Below are the code and all the weights of a small trained network. Each question names an input and a target symbol and asks about switching units off, where a switched-off unit gives its printed mean instead of its output.

import numpy as np


def w(rows, s, z=0):
    codes = np.array(rows[::2]) - 128.0
    scale = np.full(codes.shape[1], s)
    scale[-1] = z or s
    return codes * scale


def f(y):
    return y / 2 * (1 + np.tanh(0.7978845608 * (y + 0.044715 * y**3)))


def softmax(a):
    e = np.exp(a - a.max(-1, keepdims=True))
    return e / e.sum(-1, keepdims=True)


def log_softmax(a):
    a = a - a.max(-1, keepdims=True)
    return a - np.log(np.exp(a).sum(-1, keepdims=True))


def net(x, mask):
    ids = ['βγζηθλμφψω'.index(c) for c in x.split()]
    T = len(ids)
    res = E[ids] + P[:T]
    u = 0
    for l in range(2):
        r = res
        for j in range(2):
            rows = slice(4 * j, 4 * j + 4)
            q, k, v = (r @ M[l][rows].T for M in (Q, K, V))
            z = softmax(np.where(np.tri(T) > 0, q @ k.T / 4**0.5, -1e9)) @ v
            o = O[l][rows]
            res = res + np.where(mask[u + j], z, o[:, -1]) @ o[:, :-1]
        u += 2
        y = f(res @ A[l][:, :-1].T + A[l][:, -1])
        res = res + np.where(mask[u : u + 4], y, B[l][:, -1]) @ B[l][:, :-1]
        u += 4
    return log_softmax(res[-1] @ U[:, :-1].T + U[:, -1])


Q, K, V, O, A, B = {}, {}, {}, {}, {}, {}
E = w([
[74,170,114,35,114,116,84],'β',
[75,226,125,193,52,213,42],'γ',
[38,74,247,229,202,95,95],'ζ',
[117,75,90,194,113,148,183],'η',
[72,114,144,80,107,206,181],'θ',
[145,248,91,87,182,143,165],'λ',
[193,214,58,163,125,149,82],'μ',
[143,157,245,155,87,110,161],'φ',
[192,149,41,66,113,207,115],'ψ',
[57,166,100,166,70,67,152],'ω',
],0.014)
P = w([
[138,150,139,162,101,142,140],'0',
[105,129,142,8,102,47,129],'1',
[108,183,159,69,87,86,147],'2',
[107,101,55,163,197,189,90],'3',
[111,117,107,90,171,126,95],'4',
[113,157,173,122,112,128,141],'5',
[112,130,124,139,161,137,106],'6',
[121,132,150,108,149,104,104],'7',
[125,140,152,134,142,123,115],'8',
[104,111,149,145,134,120,85],'9',
[116,118,166,158,140,110,100],'10',
[132,123,143,141,131,116,102],'11',
[147,132,154,134,141,92,111],'12',
],0.011)
Q[0] = w([
[219,69,128,106,84,133,127],'L0H1',
[146,225,206,98,160,151,62],'L0H1',
[183,178,152,85,107,2,154],'L0H1',
[169,192,129,189,168,174,132],'L0H1',
[60,128,197,110,116,93,125],'L0H2',
[213,133,129,98,149,81,217],'L0H2',
[179,117,139,200,92,42,169],'L0H2',
[145,196,120,103,72,212,111],'L0H2',
],0.0083)
K[0] = w([
[136,160,140,137,114,128,206],'L0H1',
[138,139,194,130,188,163,98],'L0H1',
[137,149,165,168,138,149,163],'L0H1',
[100,91,182,158,164,101,139],'L0H1',
[105,124,185,172,170,112,168],'L0H2',
[177,142,46,99,1,198,139],'L0H2',
[172,97,72,119,90,164,159],'L0H2',
[198,132,133,138,166,154,89],'L0H2',
],0.0099)
V[0] = w([
[118,225,100,76,160,126,175],'L0H1',
[105,117,113,42,41,244,96],'L0H1',
[236,132,172,120,153,144,120],'L0H1',
[107,214,152,151,168,133,117],'L0H1',
[101,87,119,160,69,109,128],'L0H2',
[155,141,51,84,40,188,101],'L0H2',
[1,61,120,86,155,183,75],'L0H2',
[81,48,181,137,55,159,117],'L0H2',
],0.0072)
O[0] = w([
[121,42,138,137,101,137,143,213],'L0H1',
[247,187,157,125,168,126,165,163],'L0H1',
[2,125,120,118,160,205,96,38],'L0H1',
[110,49,105,99,163,65,150,253],'L0H1',
[167,151,149,94,113,186,185,109],'L0H2',
[127,107,171,154,69,157,128,23],'L0H2',
[190,172,111,125,146,112,137,222],'L0H2',
[175,192,149,153,208,149,129,130],'L0H2',
],0.0081,0.0033)
A[0] = w([
[130,69,115,253,99,187,193,1],'L0N1',
[213,142,121,143,116,72,106,1],'L0N2',
[167,79,170,77,130,217,117,88],'L0N3',
[83,193,162,252,47,93,21,39],'L0N4',
],0.006,0.00073)
B[0] = w([
[148,190,124,244,136,129,116,172],'L0N1',
[122,32,179,82,36,126,190,198],'L0N2',
[153,210,28,171,97,129,193,128],'L0N3',
[168,45,170,127,135,3,162,254],'L0N4',
],0.0064,0.002)
Q[1] = w([
[92,126,153,187,117,197,161],'L1H1',
[146,79,85,128,149,135,71],'L1H1',
[74,126,134,68,11,109,105],'L1H1',
[203,89,127,145,113,110,46],'L1H1',
[115,169,204,62,72,238,2],'L1H2',
[137,91,127,86,142,236,21],'L1H2',
[73,193,109,229,128,90,124],'L1H2',
[177,82,170,173,185,128,2],'L1H2',
],0.0062)
K[1] = w([
[131,50,79,120,90,189,169],'L1H1',
[102,107,199,2,141,76,166],'L1H1',
[135,76,168,196,133,184,170],'L1H1',
[184,73,73,133,153,77,161],'L1H1',
[152,127,53,159,67,166,167],'L1H2',
[129,143,108,32,104,149,140],'L1H2',
[162,78,107,123,147,134,138],'L1H2',
[153,108,125,84,86,132,118],'L1H2',
],0.0088)
V[1] = w([
[120,149,21,102,167,181,178],'L1H1',
[89,106,196,142,144,176,179],'L1H1',
[101,116,170,233,56,100,219],'L1H1',
[197,79,104,222,78,150,9],'L1H1',
[110,137,80,67,83,158,244],'L1H2',
[162,69,115,82,204,189,84],'L1H2',
[149,172,216,87,77,149,22],'L1H2',
[175,109,143,254,190,86,137],'L1H2',
],0.0091)
O[1] = w([
[164,172,88,150,100,89,7,65],'L1H1',
[254,32,82,174,220,24,132,66],'L1H1',
[126,124,162,110,185,148,95,141],'L1H1',
[110,194,43,129,146,168,110,1],'L1H1',
[98,152,188,134,125,57,77,65],'L1H2',
[119,124,81,202,134,84,160,45],'L1H2',
[123,154,115,152,169,165,231,91],'L1H2',
[149,126,72,58,152,173,74,231],'L1H2',
],0.0091,0.0039)
A[1] = w([
[180,183,236,162,142,127,158,28],'L1N1',
[166,33,105,113,159,102,193,100],'L1N2',
[170,67,64,254,135,177,204,19],'L1N3',
[5,71,123,117,87,23,129,2],'L1N4',
],0.0059,0.0027)
B[1] = w([
[134,127,98,154,113,95,154,223],'L1N1',
[103,189,147,248,165,125,96,250],'L1N2',
[160,130,117,120,95,141,72,166],'L1N3',
[157,101,98,194,134,140,120,250],'L1N4',
],0.012,0.0022)
U = w([
[137,26,128,147,103,102,98,171],'β',
[254,111,117,112,132,39,124,45],'γ',
[23,100,108,142,111,163,118,253],'ζ',
[168,51,203,109,122,161,91,42],'η',
[156,97,136,147,69,107,197,238],'θ',
[214,100,137,127,133,154,36,34],'λ',
[178,84,39,133,159,79,149,95],'μ',
[157,99,127,172,204,107,140,190],'φ',
[196,104,127,124,149,171,180,79],'ψ',
[120,208,138,172,103,112,74,121],'ω',
],0.0064,0.0021)

Each question gives the input, a string of symbols that net reads in full, and the target symbol t.
The units are the heads (4 rows each of Q, K, V and O) and the neurons (one row each of A and B). Each row of codes is followed by its name. A weight is (code - 128) times the scale printed after its matrix; where a second scale follows, it is the last column's (O, A, B and U).
mask holds one flag per unit, layer by layer, with each layer's heads first. A switched-off unit (its flag False) gives its mean, the last column of its rows in O or B, instead of its output. The means were averaged over made-up inputs and are rounded, as every weight is.
A unit's drop is (log p(t) with every unit on - log p(t) with that unit switched off) / (log p(t) with every unit on - log p(t) with every unit switched off).
The circuit of an input: a set's keep is (log p(t) with only the set's units on - log p(t) with every unit switched off) / (log p(t) with every unit on - log p(t) with every unit switched off). Starting from all 12 units, units are removed one at a time, each time the one whose removal leaves the highest keep (on an exact tie, the one counted first), for as long as the keep stays at least 0.8.
circuit, biggest first: the units of the circuit, biggest drop first
most important unit: the unit with the biggest drop
top k neurons: the k neurons with the biggest drops, biggest first
top k neurons in layer l: the k neurons of layer l with the biggest drops, biggest first
which heads matter: for each layer, one digit per head in row order, 1 if its drop is at least 0.15 and else 0, layers parted by /
input β ψ λ, target θ: top 2 neurons in layer 1 -> L1N1, L1N2
input ψ ψ ω ζ γ, target ω: most important unit -> L0H2
input θ β λ β μ μ, target θ: which heads matter -> 00 / 01
input ψ θ μ ψ φ λ, target ω: circuit, biggest first -> L1H1, L0N4
input ω β γ, target η: circuit, biggest first -> L1H2, L1H1, L0N4
input ω η ζ, target φ: top 2 neurons -> L1N2, L0N3
input ψ ω ω ψ μ θ ζ β η, target λ: circuit, biggest first -> L1H2, L1N3, L0N1, L0H2
input μ λ β β ψ, target θ: circuit, biggest first -> L1H2, L1H1
input η β ψ, target λ: circuit, biggest first -> L1H1, L0N1, L0H2, L1H2
input β ψ γ, target θ: which heads matter -> 00 / 01
input λ λ γ η, target β: circuit, biggest first -> L0H1, L1H2, L0H2
input ω θ θ, target η: circuit, biggest first -> L1H2, L1H1
input γ γ ω, target ψ: which heads matter -> 01 / 11
input β ψ γ ω φ ζ η ψ γ μ ω θ, target ψ: circuit, biggest first -> L0H2, L0H1, L1H2
input μ ψ β, target ζ: circuit, biggest first -> L1H1, L0H2
input γ μ μ β η, target ζ: which heads matter -> 00 / 10
input ω μ φ, target η: top neuron -> L0N1
input μ β φ, target ζ: top 2 neurons in layer 0 -> L0N1, L0N2
input φ φ β β, target φ: which heads matter -> 01 / 11
input ψ λ ψ, target ω: top 2 neurons -> L0N3, L0N4
input μ λ μ, target ζ: circuit, biggest first -> L0H2, L1H1
input ζ φ ψ, target θ: top 2 neurons in layer 0 -> L0N4, L0N1
input θ β β θ, target θ: which heads matter -> 10 / 11
input γ β ψ, target ψ: which heads matter -> 11 / 11
input λ μ θ, target β: most important unit -> L1H2
input ψ β η, target ω: which heads matter -> 10 / 11
input φ ψ μ η, target ω: which heads matter -> 10 / 10
input θ γ γ, target γ: top neuron in layer 1 -> L1N1
input η ψ ψ θ, target ω: circuit, biggest first -> L1H1, L1H2, L0H1
